Here is a tiny trained network, its code and every weight. The questions are about switching its units off for an input and a class, where a switched-off unit gives its printed mean instead of its output.

import numpy as np


def w(rows, s, z=0):
    codes = np.array(rows[::2]) - 128.0
    scale = np.full(codes.shape[1], s)
    scale[-1] = z or s
    return codes * scale


def norm(h):
    return h / np.sqrt((h * h).mean(-1, keepdims=True) + 1e-5)


def f(y):
    return np.maximum(y, 0)


def log_softmax(a):
    a = a - a.max(-1, keepdims=True)
    return a - np.log(np.exp(a).sum(-1, keepdims=True))


def net(x, mask):
    res = np.array(x, float).reshape(1, 4) / 4 @ E
    u = 0
    for l in range(4):
        y = f(norm(res) @ A[l][:, :-1].T + A[l][:, -1])
        res = res + np.where(mask[u : u + 4], y, B[l][:, -1]) @ B[l][:, :-1]
        u += 4
    return log_softmax(norm(res)[-1] @ U[:, :-1].T + U[:, -1])


A, B = {}, {}
E = w([
[208,196,199],'x0',
[126,159,80],'x1',
[106,76,246],'x2',
[27,252,97],'x3',
],0.0042)
A[0] = w([
[186,118,123,65],'L0N1',
[248,99,145,68],'L0N2',
[154,203,93,3],'L0N3',
[156,113,146,51],'L0N4',
],0.014,0.0029)
B[0] = w([
[118,134,199,176],'L0N1',
[173,4,247,254],'L0N2',
[122,254,122,201],'L0N3',
[177,59,113,154],'L0N4',
],0.0076,0.0056)
A[1] = w([
[133,127,154,174],'L1N1',
[125,101,69,36],'L1N2',
[39,110,185,3],'L1N3',
[139,72,1,35],'L1N4',
],0.0091,0.0035)
B[1] = w([
[78,116,126,251],'L1N1',
[251,2,62,155],'L1N2',
[63,213,246,191],'L1N3',
[233,135,54,215],'L1N4',
],0.0081,0.0021)
A[2] = w([
[2,122,178,5],'L2N1',
[121,62,25,55],'L2N2',
[132,88,14,77],'L2N3',
[84,23,143,192],'L2N4',
],0.0084,0.0032)
B[2] = w([
[64,106,226,168],'L2N1',
[254,145,129,166],'L2N2',
[156,77,81,171],'L2N3',
[171,220,149,253],'L2N4',
],0.0086,0.0048)
A[3] = w([
[221,120,183,101],'L3N1',
[105,254,142,253],'L3N2',
[219,113,53,97],'L3N3',
[173,245,128,235],'L3N4',
],0.0093,0.0015)
B[3] = w([
[82,69,117,252],'L3N1',
[90,185,72,253],'L3N2',
[192,244,193,187],'L3N3',
[107,2,39,237],'L3N4',
],0.0097,0.0058)
U = w([
[16,207,189,33],'0',
[62,162,4,184],'1',
[147,29,183,254],'2',
[228,122,49,26],'3',
],0.018,0.0027)

Each question gives the input, the list of numbers given to net, and the class t.
The units are the neurons (one row each of A and B). Each row of codes is followed by its name. A weight is (code - 128) times the scale printed after its matrix; where a second scale follows, it is the last column's (A, B and U).
mask holds one flag per neuron, layer by layer. A switched-off neuron (its flag False) gives its mean, the last column of its row in B, instead of its output. The means were averaged over made-up inputs and are rounded, as every weight is.
A unit's drop is (log p(t) with every unit on - log p(t) with that unit switched off) / (log p(t) with every unit on - log p(t) with every unit switched off).
The circuit of an input: a set's keep is (log p(t) with only the set's units on - log p(t) with every unit switched off) / (log p(t) with every unit on - log p(t) with every unit switched off). Starting from the 12 units with the biggest drops (on a tie, the unit counted first), units are removed one at a time, each time the one whose removal leaves the highest keep (on an exact tie, the one counted first), for as long as the keep stays at least 0.8.
circuit, biggest first: the units of the circuit, biggest drop first
most important unit: the unit with the biggest drop
k most important neurons: the k neurons with the biggest drops, biggest first
top k neurons in layer l: the k neurons of layer l with the biggest drops, biggest first
drop of u: that unit's drop, to one decimal
input [7,8,-8,-2], class 1: circuit, biggest first : (L0N3, L3N2)
input [-8,5,6,-5], class 3: circuit, biggest first : (L0N2, L2N4)
input [1,7,3,4], class 1: most important neuron : (L0N2)
input [7,-8,-4,2], class 1: circuit, biggest first : (L0N3, L3N2, L3N4)
input [-8,1,4,2], class 0: 2 most important neurons : (L1N3, L2N1)
input [-3,1,1,3], class 0: 2 most important neurons : (L2N1, L0N3)
input [-8,8,7,-5], class 3: 4 most important neurons : (L0N2, L0N1, L1N4, L3N3)
input [-1,0,4,-1], class 0: top 3 neurons in layer 1 : (L1N4, L1N2, L1N1)
input [2,2,7,0], class 0: 3 most important neurons : (L0N2, L1N4, L3N4)
input [-1,3,5,-1], class 0: 2 most important neurons : (L0N2, L2N1)
input [4,-3,-7,-1], class 2: 2 most important neurons : (L0N2, L2N4)
input [-8,1,-5,6], class 3: top 2 neurons in layer 2 : (L2N2, L2N3)
input [0,0,0,0], class 0: 2 most important neurons : (L1N2, L0N4)
input [3,4,3,4], class 1: most important unit : L0N2
input [-4,5,4,1], class 0: drop of L2N1 : 0.2
input [1,0,1,6], class 1: drop of L0N2 : 0.9
input [3,5,-6,-4], class 2: drop of L0N2 : 0.5
